Below is a small trained network, with its code and all its weights. Each question gives an input and a class and asks what happens when units are switched off, that is, made to give their printed mean instead of their output.

import numpy as np


def w(rows, s, z=0):
    codes = np.array(rows[::2]) - 128.0
    scale = np.full(codes.shape[1], s)
    scale[-1] = z or s
    return codes * scale


def norm(h):
    return h / np.sqrt((h * h).mean(-1, keepdims=True) + 1e-5)


def f(y):
    return np.maximum(y, 0)


def log_softmax(a):
    a = a - a.max(-1, keepdims=True)
    return a - np.log(np.exp(a).sum(-1, keepdims=True))


def net(x, mask):
    res = np.array(x, float).reshape(1, 5) / 4 @ E
    u = 0
    for l in range(4):
        y = f(norm(res) @ A[l][:, :-1].T + A[l][:, -1])
        res = res + np.where(mask[u : u + 15], y, B[l][:, -1]) @ B[l][:, :-1]
        u += 15
    return log_softmax(norm(res)[-1] @ U[:, :-1].T + U[:, -1])


A, B = {}, {}
E = w([
[126,91,133,129,50,133,123,128,53,156],'x0',
[170,90,62,77,149,129,146,139,78,75],'x1',
[158,231,137,139,120,117,122,119,127,141],'x2',
[255,88,194,156,124,125,125,120,189,175],'x3',
[78,90,127,138,224,130,114,144,67,170],'x4',
],0.0042)
A[0] = w([
[140,108,118,110,55,131,126,135,132,110,52],'L0N0',
[190,49,143,138,208,119,125,123,166,139,174],'L0N1',
[153,146,99,117,197,123,126,127,6,121,133],'L0N2',
[103,120,169,145,141,127,124,125,124,167,192],'L0N3',
[209,172,141,123,131,117,121,122,185,124,67],'L0N4',
[208,171,150,139,89,128,126,129,182,140,44],'L0N5',
[140,149,94,103,122,128,126,125,154,93,13],'L0N6',
[175,63,136,131,41,133,134,122,107,126,60],'L0N7',
[119,198,123,132,132,125,132,125,160,121,48],'L0N8',
[105,36,136,131,252,128,124,130,148,137,7],'L0N9',
[170,76,94,112,161,128,134,132,106,102,94],'L0N10',
[104,160,108,127,100,113,126,120,106,109,14],'L0N11',
[96,126,108,111,104,135,141,135,141,120,60],'L0N12',
[17,194,127,134,171,130,125,135,157,126,109],'L0N13',
[43,78,123,120,116,124,120,123,56,134,102],'L0N14',
],0.012,0.002)
B[0] = w([
[168,133,87,114,117,136,152,72,127,84,174],'L0N0',
[118,136,180,94,124,250,126,169,182,136,250],'L0N1',
[90,205,67,44,143,150,105,149,105,170,229],'L0N2',
[144,165,161,161,138,150,101,100,80,182,183],'L0N3',
[116,121,95,154,84,186,138,145,75,61,215],'L0N4',
[25,148,115,192,105,154,179,82,95,118,221],'L0N5',
[139,141,173,166,169,98,172,152,100,168,158],'L0N6',
[148,83,60,102,118,53,92,87,143,169,204],'L0N7',
[151,84,186,81,160,161,93,133,201,104,175],'L0N8',
[176,5,71,110,217,92,205,77,106,134,254],'L0N9',
[106,94,143,44,133,134,143,116,139,96,198],'L0N10',
[91,115,133,111,109,160,142,140,159,117,162],'L0N11',
[133,141,128,141,110,141,90,139,159,51,155],'L0N12',
[75,196,82,80,123,78,94,69,90,104,238],'L0N13',
[120,119,95,215,129,186,161,201,154,86,234],'L0N14',
],0.016,0.0096)
A[1] = w([
[152,154,129,153,90,68,97,87,42,206,66],'L1N0',
[214,34,168,96,168,128,112,169,188,171,56],'L1N1',
[133,177,210,106,118,57,50,84,166,132,43],'L1N2',
[140,87,123,131,109,64,127,103,116,158,72],'L1N3',
[129,168,188,135,145,101,57,90,142,87,43],'L1N4',
[135,133,119,122,124,84,117,123,151,141,65],'L1N5',
[202,96,137,102,150,62,62,136,161,152,71],'L1N6',
[108,186,133,155,118,96,103,233,106,84,38],'L1N7',
[150,137,150,141,142,111,141,114,134,146,6],'L1N8',
[133,106,187,252,173,203,140,194,102,200,105],'L1N9',
[150,103,185,64,149,196,119,98,127,147,136],'L1N10',
[205,137,114,106,56,123,112,180,140,107,61],'L1N11',
[167,147,177,136,152,136,144,108,174,146,65],'L1N12',
[128,131,125,163,118,152,93,132,128,225,176],'L1N13',
[232,184,83,156,84,116,59,175,122,193,60],'L1N14',
],0.011,0.0014)
B[1] = w([
[110,126,216,88,125,112,125,104,108,128,158],'L1N0',
[112,56,113,111,134,156,134,149,253,197,215],'L1N1',
[136,82,217,102,157,114,145,88,130,169,154],'L1N2',
[123,180,150,111,151,163,163,116,109,137,143],'L1N3',
[102,141,132,111,127,117,55,127,176,167,164],'L1N4',
[113,119,141,149,174,130,117,132,74,109,134],'L1N5',
[114,151,106,97,199,125,123,196,124,58,137],'L1N6',
[119,92,152,138,95,208,118,97,139,177,174],'L1N7',
[101,122,126,132,137,141,116,120,119,115,130],'L1N8',
[173,184,208,151,181,121,217,127,98,83,223],'L1N9',
[119,184,108,151,116,190,128,108,147,154,253],'L1N10',
[113,113,109,152,191,118,148,87,132,144,145],'L1N11',
[86,160,122,203,152,129,109,99,140,179,139],'L1N12',
[162,145,153,174,157,116,99,164,159,147,164],'L1N13',
[220,103,142,156,141,128,46,186,109,149,140],'L1N14',
],0.017,0.0056)
A[2] = w([
[145,115,95,144,71,129,122,164,179,152,91],'L2N0',
[162,127,58,95,166,1,119,142,86,147,17],'L2N1',
[162,104,76,164,35,82,123,80,120,127,43],'L2N2',
[100,184,127,61,47,137,141,191,117,176,7],'L2N3',
[123,137,134,152,89,132,120,122,110,147,47],'L2N4',
[124,135,195,103,122,69,129,127,130,139,78],'L2N5',
[185,152,145,130,110,115,91,161,121,129,75],'L2N6',
[120,206,117,120,82,93,137,145,97,119,64],'L2N7',
[192,125,172,106,131,109,66,183,85,118,47],'L2N8',
[164,122,140,90,87,101,108,135,139,120,81],'L2N9',
[122,129,186,134,116,64,86,66,96,193,121],'L2N10',
[150,146,200,114,132,60,67,135,125,101,32],'L2N11',
[143,123,143,127,78,76,139,85,36,146,57],'L2N12',
[151,168,193,115,141,104,67,167,137,130,102],'L2N13',
[109,177,112,91,83,120,103,145,130,158,34],'L2N14',
],0.013,0.0016)
B[2] = w([
[138,70,136,94,153,83,176,114,127,96,199],'L2N0',
[247,182,112,147,183,54,138,72,33,127,253],'L2N1',
[69,143,117,222,82,86,85,48,118,167,228],'L2N2',
[83,179,159,171,152,183,53,145,108,89,228],'L2N3',
[152,112,142,128,121,92,108,122,126,89,167],'L2N4',
[107,123,176,84,114,71,121,65,113,139,169],'L2N5',
[163,182,85,118,43,107,145,195,96,176,135],'L2N6',
[136,78,120,98,125,171,91,158,174,122,198],'L2N7',
[190,140,83,124,41,126,90,189,74,242,139],'L2N8',
[124,158,112,122,163,114,153,128,128,106,135],'L2N9',
[97,146,216,33,121,40,188,108,131,138,220],'L2N10',
[122,145,176,86,87,91,104,96,136,222,177],'L2N11',
[87,82,159,80,119,77,83,157,251,83,182],'L2N12',
[160,91,133,43,47,95,158,121,133,209,181],'L2N13',
[126,159,163,135,148,161,102,158,140,122,219],'L2N14',
],0.014,0.0034)
A[3] = w([
[103,128,149,85,135,193,143,89,104,160,91],'L3N0',
[145,113,151,149,141,120,128,154,129,115,65],'L3N1',
[104,68,119,214,68,112,146,179,113,41,62],'L3N2',
[172,100,250,212,132,169,181,170,145,79,53],'L3N3',
[173,131,132,194,118,113,119,174,194,92,78],'L3N4',
[129,98,122,156,155,110,119,193,99,163,39],'L3N5',
[166,65,157,151,141,115,159,141,93,128,59],'L3N6',
[126,76,145,147,149,71,125,196,179,132,3],'L3N7',
[144,157,87,106,209,78,130,166,88,173,76],'L3N8',
[146,83,168,106,101,154,157,140,93,119,67],'L3N9',
[150,102,153,199,144,91,127,136,148,98,116],'L3N10',
[190,102,133,117,64,142,112,92,128,108,103],'L3N11',
[101,64,92,137,129,172,177,181,65,156,69],'L3N12',
[134,105,145,130,137,125,107,136,118,115,77],'L3N13',
[224,45,165,92,146,132,158,169,124,150,84],'L3N14',
],0.012,0.0018)
B[3] = w([
[112,146,108,196,89,43,70,252,124,70,254],'L3N0',
[131,128,150,127,116,142,112,128,122,96,132],'L3N1',
[159,56,140,175,93,106,157,106,158,213,198],'L3N2',
[186,144,212,171,154,82,207,156,76,111,208],'L3N3',
[45,90,126,88,134,132,162,98,97,74,137],'L3N4',
[155,133,139,86,81,140,182,104,60,117,135],'L3N5',
[98,189,117,80,73,154,164,113,153,117,144],'L3N6',
[123,118,138,46,97,140,159,93,117,62,135],'L3N7',
[205,134,111,203,137,89,89,117,81,61,203],'L3N8',
[164,174,109,120,90,94,120,182,156,107,154],'L3N9',
[104,122,124,88,93,163,165,109,39,81,142],'L3N10',
[24,90,145,178,196,95,129,177,90,138,147],'L3N11',
[179,156,230,31,132,90,61,93,162,100,227],'L3N12',
[130,135,126,130,126,124,134,121,128,128,128],'L3N13',
[131,52,78,133,23,107,114,172,155,154,183],'L3N14',
],0.014,0.0083)
U = w([
[176,140,229,205,119,174,241,170,88,93,155],'0',
[166,112,182,174,180,144,159,137,186,254,2],'1',
[222,153,149,123,87,93,104,183,73,249,53],'2',
[56,208,106,99,131,208,46,185,119,84,153],'3',
[181,9,81,40,165,174,161,172,225,154,139],'4',
[68,60,95,214,48,107,143,50,126,121,133],'5',
[202,141,48,94,216,52,115,99,40,91,143],'6',
[86,163,213,42,115,20,91,77,127,184,132],'7',
],0.009,0.0064)

Each question gives the input, the list of numbers given to net, and the class t.
The units are the neurons (one row each of A and B). Each row of codes is followed by its name. A weight is (code - 128) times the scale printed after its matrix; where a second scale follows, it is the last column's (A, B and U).
mask holds one flag per neuron, layer by layer. A switched-off neuron (its flag False) gives its mean, the last column of its row in B, instead of its output. The means were averaged over made-up inputs and are rounded, as every weight is.
A unit's drop is (log p(t) with every unit on - log p(t) with that unit switched off) / (log p(t) with every unit on - log p(t) with every unit switched off).
The circuit of an input: a set's keep is (log p(t) with only the set's units on - log p(t) with every unit switched off) / (log p(t) with every unit on - log p(t) with every unit switched off). Starting from the 12 units with the biggest drops (on a tie, the unit counted first), units are removed one at a time, each time the one whose removal leaves the highest keep (on an exact tie, the one counted first), for as long as the keep stays at least 0.8.
circuit, biggest first: the units of the circuit, biggest drop first
unit that matters most: the unit with the biggest drop
k most important neurons: the k neurons with the biggest drops, biggest first
k most important neurons of layer l: the k neurons of layer l with the biggest drops, biggest first
input [7,-2,-1,2,-6], class 7: 2 most important neurons of layer 2	(L2N10; L2N12)
input [6,1,3,1,-6], class 5: 2 most important neurons of layer 0	(L0N5; L0N0)
input [4,-3,-6,3,-5], class 7: circuit, biggest first	(L0N14)
input [-2,1,-3,-4,-3], class 5: circuit, biggest first	(L0N2; L0N1)
input [-7,5,-3,0,7], class 4: circuit, biggest first	(L0N9; L0N1)
input [1,1,-6,-6,-3], class 5: 4 most important neurons of layer 0	(L0N1; L0N12; L0N9; L0N8)
input [-8,-8,-7,2,0], class 3: circuit, biggest first	(L0N13; L0N1)
input [2,-4,-8,-4,1], class 0: circuit, biggest first	(L0N14; L1N9)
input [0,-4,-1,-6,-8], class 7: 4 most important neurons	(L0N14; L0N1; L0N9; L0N4)
input [-6,6,4,3,2], class 3: 2 most important neurons	(L0N2; L0N14)
input [6,4,-8,-2,4], class 4: circuit, biggest first	(L0N13; L0N5)
input [3,2,6,1,4], class 2: 2 most important neurons	(L1N14; L0N5)
input [1,-1,0,-1,2], class 6: circuit, biggest first	(L0N9; L0N13)
input [-8,5,5,3,1], class 0: unit that matters most	L0N13
input [7,6,-1,-1,-4], class 6: 2 most important neurons	(L0N7; L0N5)
input [1,0,8,-8,-4], class 7: 2 most important neurons of layer 0	(L0N1; L0N4)
input [8,-1,5,4,-2], class 7: 4 most important neurons	(L0N7; L0N14; L1N0; L0N1)
input [1,6,-6,-3,0], class 4: 3 most important neurons	(L0N13; L0N10; L0N14)
input [6,6,7,5,1], class 3: 2 most important neurons	(L0N9; L0N2)
input [8,-3,2,4,4], class 2: most important neuron of layer 1	(L1N14)
input [-7,-2,8,-7,6], class 7: 3 most important neurons	(L0N13; L0N1; L0N9)
input [7,4,-5,-1,-4], class 6: circuit, biggest first	(L0N7; L2N1)
input [-1,1,5,1,5], class 3: 2 most important neurons	(L0N7; L2N3)
input [7,-8,-8,-1,4], class 0: 2 most important neurons	(L0N14; L1N9)
input [8,-2,4,-6,-2], class 5: circuit, biggest first	(L0N14; L0N1; L1N9)
input [5,-5,-1,2,-3], class 7: 2 most important neurons	(L0N14; L1N0)
input [8,0,-8,7,-7], class 5: unit that matters most	L0N5
input [2,7,-8,-7,-2], class 4: 3 most important neurons	(L0N14; L0N13; L0N1)
